Below are the code and all the weights of a small trained network. Each question names an input and a class and asks about switching units off, where a switched-off unit gives its printed mean instead of its output.

import numpy as np


def w(rows, s, z=0):
    codes = np.array(rows[::2]) - 128.0
    scale = np.full(codes.shape[1], s)
    scale[-1] = z or s
    return codes * scale


def f(y):
    return y / 2 * (1 + np.tanh(0.7978845608 * (y + 0.044715 * y**3)))


def log_softmax(a):
    a = a - a.max(-1, keepdims=True)
    return a - np.log(np.exp(a).sum(-1, keepdims=True))


def net(x, mask):
    res = np.array(x, float).reshape(1, 4) / 4 @ E
    y = f(res @ A[0][:, :-1].T + A[0][:, -1])
    res = res + np.where(mask, y, B[0][:, -1]) @ B[0][:, :-1]
    return log_softmax(res[-1] @ U[:, :-1].T + U[:, -1])


A, B = {}, {}
E = w([
[124,119,123,129,133,138,119,122],'x0',
[205,65,123,168,94,136,211,109],'x1',
[126,188,77,172,68,249,164,144],'x2',
[106,178,140,121,148,138,174,16],'x3',
],0.018)
A[0] = w([
[170,98,111,143,141,117,152,46,129],'N1',
[245,67,117,177,123,121,194,94,157],'N2',
[113,126,88,155,141,150,86,250,253],'N3',
[213,23,129,165,101,137,118,163,204],'N4',
[60,195,81,219,52,229,157,173,178],'N5',
[118,135,145,116,221,130,72,144,233],'N6',
[193,52,119,157,84,92,140,172,128],'N7',
[119,199,180,129,158,146,150,14,190],'N8',
[167,101,127,188,68,235,157,119,44],'N9',
[124,184,72,141,48,214,121,133,148],'N10',
],0.012,0.0071)
B[0] = w([
[168,165,174,75,112,120,250,47,177],'N1',
[183,52,156,157,72,152,229,89,227],'N2',
[160,130,162,14,118,155,62,169,210],'N3',
[130,13,80,116,173,146,182,170,214],'N4',
[155,187,115,153,119,211,85,162,254],'N5',
[90,138,176,108,107,69,99,166,176],'N6',
[53,102,137,125,163,160,143,122,197],'N7',
[82,229,92,212,111,91,147,59,208],'N8',
[146,109,142,197,80,158,127,148,203],'N9',
[138,154,99,168,103,220,102,161,220],'N10',
],0.012,0.029)
U = w([
[119,93,172,73,155,51,74,217,253],'0',
[28,189,152,143,161,35,104,49,158],'1',
[101,2,131,121,227,142,181,125,170],'2',
[215,138,202,95,166,100,229,12,115],'3',
[221,162,139,79,164,201,50,178,124],'4',
[3,233,50,184,176,201,134,151,75],'5',
[186,63,112,190,119,200,160,226,77],'6',
[185,139,123,227,58,185,171,75,19],'7',
],0.0094,0.0035)

Each question gives the input, the list of numbers given to net, and the class t.
The units are the neurons (one row each of A and B). Each row of codes is followed by its name. A weight is (code - 128) times the scale printed after its matrix; where a second scale follows, it is the last column's (A, B and U).
mask holds one flag per neuron, in row order. A switched-off neuron (its flag False) gives its mean, the last column of its row in B, instead of its output. The means were averaged over made-up inputs and are rounded, as every weight is.
A unit's drop is (log p(t) with every unit on - log p(t) with that unit switched off) / (log p(t) with every unit on - log p(t) with every unit switched off).
most important unit: the unit with the biggest drop
top k neurons: the k neurons with the biggest drops, biggest first
drop when u is switched off: that unit's drop, to one decimal
input [8,-2,3,-7], class 4: most important unit => N3
input [6,-8,0,4], class 1: top 2 neurons => (N5 N10)
input [-7,8,-6,0], class 2: top 2 neurons => (N4 N7)
input [8,-5,-1,0], class 0: top 2 neurons => (N8 N5)
input [5,6,0,4], class 3: top 3 neurons => (N1 N5 N10)
input [-3,-2,0,4], class 1: top 2 neurons => (N5 N10)
input [-3,0,-3,6], class 1: top 2 neurons => (N2 N8)
input [4,2,0,5], class 3: top 3 neurons => (N5 N10 N1)
input [-3,0,-3,-8], class 0: top 2 neurons => (N3 N2)
input [-1,-8,0,2], class 1: top 2 neurons => (N5 N10)
input [-8,-2,0,8], class 1: drop when N5 is switched off => 0.1
input [-2,-4,8,6], class 5: drop when N7 is switched off => 0.0
input [7,7,-6,0], class 2: drop when N8 is switched off => 0.2
input [-4,-2,-4,0], class 0: most important unit => N8
